j355-j448: [  48   25  -90 -141  -28 -149  -74  135  -85  -49   44 -324   72   14
  -50   24   93   84 -186    1 -178  -54  -40  -21  -47  165  105   27
  -97  -74 -136   97  -43]
j999-j895: [ -32   35  -64  -75   16  106   60  -75  -23  -46  -95  118  -63  -10
  -35   73 -149   35   33  105  128  -60   49   28  -25  -15 -112  212
  194   24   68   32  -82]
j271-j797: [ -75  128  -14 -284 -345 -194   36  107 -112 -168  147 -109   -4   86
 -169   77   76  104 -258   80  -62   20  132  156  198  165  -25  252
 -214  -35 -234   80  -70]
j530-j347: [-184  -83  100 -145  -61  -12  168   42   90  -51   19  140  -56  102
  -16  -49  -24   52 -109  174 -306  -93  -26  182  102 -102 -188  276
 -152   32  -61   33 -116]
j271-j797: [  27   -1   -9  -61 -111   -2   -2  -31  -57  -44   84   94  -73  -27
  -11  -32   48   87  -40   27   35   11   39  160  220  -56  -79   35
 -135   52  -69   -5  103]
j530-j347: [-108  121  -69 -218 -141  -59 -118  -26 -125 -174  -21  -71   56   29
 -133  145  -80  -36 -196   59  223  -19  140   98   30   91  -76  227
  -66  119   -9   71 -114]
j355-j448: [  56  142 -159 -196 -123 -147 -122  104 -219 -116   76 -331   69   -1
  -64   88   75   40 -285  -37    3  -48   25  -34  -54  233   82  129
 -113   30  -60  119  -63]
j69-j98: [ -28   50  -23  -34 -128  -42   56   24  -14  -58   57  -14  -15   42
    0   30   30  -35  -67   14  -22   14   24    1  -23   82  -42   95
  -73  -22    9   63  -95]
j355-j448: [-150   45  276  203 -255   -6  105 -119   47   35   19  302  -36   41
  -19  -24   26 -170   -2  -38  242  161  172   86  105  -74  -20  -50
 -103  198   94 -174  158]
j530-j347: [  14   39  -15  103    9  -45 -126   26  -11   19   -3 -148  103  -15
   28   48   15 -170   -3 -116  105   71  -12 -164 -181  132  103 -165
  -16  -19   73   27  -82]
j69-j98: [  80 -150    7   55  217  137  -89  -40   51  123  -38  130  -40 -114
   63  -89  -67   78  192    4  -37  -17 -106   44  141 -167  -25 -183
   78  -39  -50  -66  108]
j69-j98: [   9  -12  -30   24  -28   58   97  -49   -2    8   68  109  -65   16
  108  -60   78    7  -24   -1 -104  -22  -47   70   78  -60  -74   59
  -82   22   65  -13   42]
j355-j448: [ 135   23 -196   16  316  109 -284  -33 -127   40 -159 -209  103 -141
   30   89 -154  -55   63  -93  248  -71  -73 -212 -245   64   99 -127
  267   42  145   41  -48]
j355-j448: [ -25   45  -29  -64 -112 -167 -110   32   -2  -60   27 -276  141   59
  -74   67  148  -22 -144  -39  -11   68   61   43   26  154  166 -105
 -127 -103 -148    8   36]
j271-j797: [  -2  -35   96   78  102  -17   22   53   34   64    8   12   17   14
   30  -78   17  -22   31  -61 -100  -16  -53  -82  -71  -92   39  -77
  -30   72   48  -56   45]
j355-j448: [  72   64 -106  -32   37   50  -86  -56 -114   -9  -47  -52    7  -63
  -11   57  -42   29  -19  -24  178  -19   29  -22   -8   46   41   16
  128   37   39   -7   55]
j271-j797: [ 252   33 -236   52  193  127 -192  -55 -136   91  -49 -141   15 -171
   74   42  -37   53  131 -114  196    1  -79 -154  -47  100  145 -204
  273 -114   30    3   86]
j271-j797: [  65  -98   15  202   56    5   57  -28  102   43  -67  -52  -28  -19
   77  -49   66  -12   79   13  -38   -1  -47  -32 -149   -1   18 -148
   15  -34   76   44   52]
j999-j895: [ -51  -48   49   81   59  -21   67   -3  145   26  -54  -34   50   70
   16   -7   36  -48   67    8  -99   17  -18  -39 -104  -17   51  -70
   38  -93   10  -17  -28]
j530-j347: [  25  -37  -54  -56   41   66  129  -45   19  -76  -31  128 -128    8
    0  -28  -44  141   44  121  -21 -106    6  108   34 -139 -176  188
   34   58   50   65    6]
j271-j797: [  37 -196   53   94  198   11  184   50  239    8   20  104  -94   66
   84 -168   70  119  204   64 -334  -84 -132   38  -31 -272 -135  -67
 -104  -66   12   53    4]
j999-j895: [ -26   78 -189 -234  200 -137 -137  197  -72  -12  -86 -574  253   79
  -46  129    0  -22 -237  -30 -313 -135 -130 -252 -351  299  255  105
  149 -193  -77  109 -264]
j69-j98: [  98  -92  165  463   52  170  176 -148  158  154  -62  370 -163  -77
  143 -119  -30 -100  363  -65  230  109    4 -108 -109 -183  -58 -266
  157   74  253  -99  167]
j999-j895: [ -25  -74   -6   76  238   79  -51   11  101  138 -107  -76  106   -7
   78    2  -62  -96  104  -36 -141  -14 -130 -158 -166   24  114 -131
  191 -141   34  -46  -90]
j69-j98: [  -4   -6  -42  -24   61  -16   67   45   25   -7  -23  -94   13   44
   24   -1   15   17  -35   25 -155  -66  -55  -57 -125   32   10   78
   38  -47   28   50  -78]
j355-j448: [ -64  -45  -16  -79  108  -43 -101   32   40  -41  -57 -133   94   30
  -36   27  -24  -20  -49   27  -62  -49  -25   14  -64  -15    5   -3
  -46    2  -28   39  -77]
j530-j347: [ -24  -28 -118  -42   66  112   31 -120  -11  -42  -93   35  -33   -6
   65   31  -31   24  -54  100   10  -98  -20  111  -13  -34 -106  161
   72   40  106   41  -13]
j999-j895: [ 154  -70    8  142  -95   95  -50 -100  -24   45   61  228 -154 -159
   36  -63    1   73  185   -7  240  104   34  124  253  -73  -87 -208
  -38    4  -47  -16  186]
j69-j98: [ -43  -24   30  -37 -126    9   93  -12    1  -42   57  133  -91   12
   12  -31   11   34  -49   80  -60  -14   14  129  115  -35 -139  129
 -123   43  -12   37  -19]
j530-j347: [  1  29 -11 -65 -45   9  34  14 -16 -35  56  85 -45   9 -21   0 -25  35
  24  12   9   2  18  22  76 -31 -66  75 -20  -3 -24  13 -35]
j355-j448: [  62  -54  -90   55  215    4  -28   64   71  109  -55 -244  109   10
   93  -10   55  -24   44  -59 -250  -36 -160 -179 -200  100  179 -148
  139 -213  -10   12  -63]
j999-j895: [ 129   73 -237 -244   82  -40 -177  130 -209  -42  -12 -337   52  -86
  -66   96  -74  128 -140   11  -44 -111  -68 -108  -83  225   84  110
  125  -94 -115  145 -135]
j69-j98: [ 160   -5  -73  -15   41  -50 -161   58 -118  -25    5 -156  -16 -115
  -55    0  -14  102    1  -33  133  -21    0  -35  -12   42   35 -116
  -18   50  -55   78   67]
j69-j98: [ -47 -137  125  125   13  114   88 -106  128   20  -51  320 -128  -34
   31  -75  -80    9  164  102   73    8   19  148  107 -213 -197  -18
  -25   91   61  -24   57]
j355-j448: [-130 -150   57 -204  127 -112   69  133  125  -80  -17 -113   30  119
  -58  -78   32  148 -128  164 -449 -173  -87  157   17 -151 -106  177
 -205   10 -136   80  -87]
j530-j347: [ -43   45  114  121  -75   40  -10  -47   38   88   67  186   26    2
   31  -10    2 -151  116 -123  130  155   40  -61   91  -21   60 -158
    4  -20   20 -143   43]
j271-j797: [-187   67  283  -94 -448 -273  145  139   -4  -73  215   39   -2  148
 -142  -53  182   -1 -269   20 -184  112  147  179  245   55   11  111
 -425   85 -223  -62   63]
j271-j797: [ -15   25  -74 -168 -138  -41  122  -42  -51 -171   23   24 -105   54
  -60   10   58  178 -151  150  -21  -99   86  240  136  -58 -160  285
 -121   92  -32   86   53]
j69-j98: [  30   22   15 -156   -3 -314  -63  219  -90 -113  -92 -546  112   50
 -225   42   78  193 -296   73 -150 -134   54  -37 -230  170  189   75
  -63   67 -175  127   40]
j271-j797: [  92  -48  -43   61  195  108 -107   -9  -22  115   19   44   14  -87
  104  -61  -23  -19  120 -104  -20   -1 -119  -86   29  -78   41 -171
   57  -16   39  -63   51]
j530-j347: [ 109   59  -34  108   30   15  -90    6  -44   54    2  -47   25  -69
    5   32  -29  -63  117 -121  192   80    8 -178  -95   83  110 -178
  126  -47   39  -15    8]
j999-j895: [ 140  -23  -67  195   44   55   11 -117   -2   18 -134  -57  -54  -81
   32   18   17   41   86   15  223   -2   37  -24 -138   31   48 -120
  178   19  114   27  151]
j355-j448: [ -52   68   23   62 -132  -48  -30  -65   13   24    2  -75   99   42
   -1   61  102 -114  -62  -66   89  119   73    7   27  129  156 -108
   -1  -76  -29  -87   70]
j69-j98: [-172  107   76 -263 -246 -176  146  193  -65  -98  134  -73   14  147
 -109   28   22   19 -287   76 -304  -48   31   21   20  138  -45  361
 -188    6 -132   66 -213]
j355-j448: [ 103   26 -225 -180   94   74 -100  -10 -164  -47    0  -98  -27  -79
   31   34  -41  122  -92   35  -10 -122  -67   41   51   38  -53  143
   56    8   -3   86  -26]
j271-j797: [  47   60 -145  -86  103   34 -134    9 -114  -10   19 -117   66  -32
   49   38  -13  -37  -66  -78   21  -43  -61  -79  -48   52   36   16
   20   15   56   22  -57]
j999-j895: [ 116   94 -107  -23   99  -23 -123   68 -194   17   -5 -222   52  -66
   18   22   -6   -2 -119 -112   56  -68  -49 -180 -177  108  116   -2
   67  107   92   28   13]
j999-j895: [ -33   -3  153   40 -212   -3   16  -35   36   -3   96  280  -87  -28
  -75  -24  -28   -5  120    5  186  149  120  123  271  -77  -85  -80
 -108   18 -110  -71   76]
j530-j347: [-82  20  68  14 -99 -19  11 -39  59 -40 -30  74  11  33 -71  54 -45 -60
  37  33 139  68  99  36  17   9 -27   8  10  -6 -16 -12 -37]
j355-j448: [ -57 -139    3 -172  189 -160 -248  186   18  -26 -101 -406  173  -13
 -114   20  -46   51 -160   79 -246 -117  -98    0 -130   80   77  -63
 -117  -30 -191  126 -136]
j69-j98: [   0 -121  -83 -188  196   33  -12   56   -3  -67 -104  -66  -50  -27
  -43  -17 -125  187  -44  184 -184 -209  -86   99  -33 -100 -160  210
   32   44  -42  136 -100]
j999-j895: [ -61    8   38    8   -3  102   75  -50   21   25   70  254  -52   23
   81  -45  -29  -67   56  -25  -25   14  -25   26  101 -124 -114   72
  -42   53   87  -66  -30]
j69-j98: [ -10   26    5  142   19  149   91 -132   31   -7    4  294  -92   -2
  107  -20  -59 -119  140  -40  194   22   20  -29  -43 -147 -157   39
   37  130  253  -28  -17]
j69-j98: [-164   71  157  -44 -193 -148   65  126   78   20  110  -33  106  133
  -68   27   57 -135  -71  -52 -172  123   38  -75   12  133  111    0
 -113 -134 -139  -58 -140]
j999-j895: [ -88  -12    1 -166   86  -39  -87   96  -29  -15    0  -99   83   28
  -37   14  -60  -11 -113   19 -163  -73  -58  -14  -20    7   -7   98
  -60   22  -57   23 -130]
j530-j347: [ 50  43 -97 -37  -3  17  -7 -84 -18 -99   7  30 -30  12 -16  26  33  58
  33   0 159  -8  67  81  67 -80 -54  31 -11  37  38  15  72]
j530-j347: [ -52  -57  -12   10  173  -36  -46   94  106   63  -83 -222  140   46
   23   28  -22  -90    9  -11 -222  -31 -115 -165 -240  103  119  -77
   89 -162  -17   40 -179]
j271-j797: [ -55  197  -11 -169 -174 -179  -28  119 -167  -80   13 -276  107   68
 -152  124   12  -15 -271  -29   38   -5  108 -105 -124  252  158  183
   21   38  -66   23  -75]
j271-j797: [-103  -64   62  -90   74   58  169  -23   85  -17   19  205  -65   90
   32  -90    5   87   -3   90 -235  -98  -39  149  131 -240 -146  194
  -70   70   15  -59   28]
j999-j895: [ 147  -17  -41   56   24  102   83  -58  -89  -23   15  193 -197  -97
   40  -79  -40  149   81   36  132  -75    6   58   59 -156 -165   78
   25  176  117   36  134]
j999-j895: [  61   96  -51  -74   19  -83 -197   74 -184  -63   -5 -196   63  -63
  -86   60  -55  -14 -122  -79  199  -30   43 -108 -116   86   56   -3
  -28  166   33   55  -17]
j530-j347: [-130   94  -12 -189  -73  -27 -135    9  -43  -26 -118 -112  129    6
 -184  194 -178  -51  -65   68  171   48  114  -25   -3  210  100  106
  221 -120 -154  -11 -161]
j271-j797: [ -40   35  -45 -225  -20 -149   97  179  -69  -62   70 -252   38  107
  -31  -22  100  123 -274   55 -414 -146  -75    2  -59   89   37  254
 -127  -19 -101   81  -91]
j355-j448: [ -13  -49   14   34  248  -82  -80  171   74   52 -103 -298  147   30
  -12   15  -66  -87   17  -46 -190  -70 -125 -282 -390   88  131  -96
   97  -69   37   80 -209]
j530-j347: [  27  -28  -72   28 -100   88  111 -133   59  -67  -41  162 -128  -17
    6   34  -23   69  103  127  139   13   69  149   91  -23 -147   84
   74  -67   16   65    9]
[-122 -121  114  -30   80   -3  200   66  155   45   22   92  -24  113
   63 -119   50   46  -21   89 -441  -91 -114   71   22 -150  -77  120
 -102  -32  -30  -27  -45] | j271-j797
[  31  -39 -146  -87   71  200  -69 -199  -54   17  -59  161  -53  -89
   59   22  -48   96   36   77  119  -35   -4  220  274  -93  -79   53
  124  -20  -18  -67  137] | j355-j448
[  12  144   95  141 -258  -80 -141  -47  -76   12   33   -5   65  -50
  -98  101   10 -170   23 -146  448  235  190  -84   29  181  162 -230
    9   22  -24  -85   87] | j271-j797
[-146  -51  145  -76  -33 -118   71   77   62 -100  -67  -29   -1   85
 -125   -8  -49   37 -119  135  -94  -87   61   85  -86  -74 -106  177
 -127  155  -17   65  -70] | j530-j347
[ -83  -21  254  332  -40   96  158  -74  149  161  -35  324  -44   12
   78  -58  -59 -215  214  -75  118  143   30 -138 -102  -78   12 -155
  116   48  175 -157   31] | j355-j448
[  51  -81  -62   57  179   15   42   48   75   56  -12 -121   25   21
  116  -64   71    9   29  -19 -265  -74 -152  -87 -145  -16   38  -63
    9  -94   47   42  -41] | j271-j797
[  98  -36 -158  -16  375   90   -4   64  -22   81 -181 -234   45  -38
   63   16 -116   68   34   20 -180 -195 -175 -242 -359   44   88   70
  347  -63  120   71 -115] | j999-j895
[  88   74  -50   36   42  -77 -139   88  -84   18    4 -233   92  -38
  -23   47    4  -66  -20 -126   91   31  -14 -210 -188  153  156 -138
   48  -19   18   36  -45] | j271-j797
[-169  -33  133  -11   88 -133  -15  163  144    5   38 -125  161  142
   -3  -23   20 -181  -41  -67 -280    5  -80 -152 -202   -7   48  -47
 -174  -29    5   13 -227] | j530-j347
[ 126  146  -24  250  -12   65 -129 -109 -101   81 -111  -35   45 -116
  -12  117  -86 -167  142 -170  535  147  115 -260 -216  166  197 -237
  321   35  174  -77   87] | j999-j895
[   4  -74   90   -7    9 -118   64   70   76  -29  -15  -85  -12   45
  -80  -62   73  135  -16   63 -141  -39   18   75   14  -78   22  -26
  -88    9 -112   12   99] | j530-j347
[  32  -24   26   94  -36   30   29  -83   32  -68   -2  158  -93  -21
   -1  -27   -7   10   96   19  201   19   72   81   34 -136 -135  -27
  -70  126   95   25   73] | j999-j895
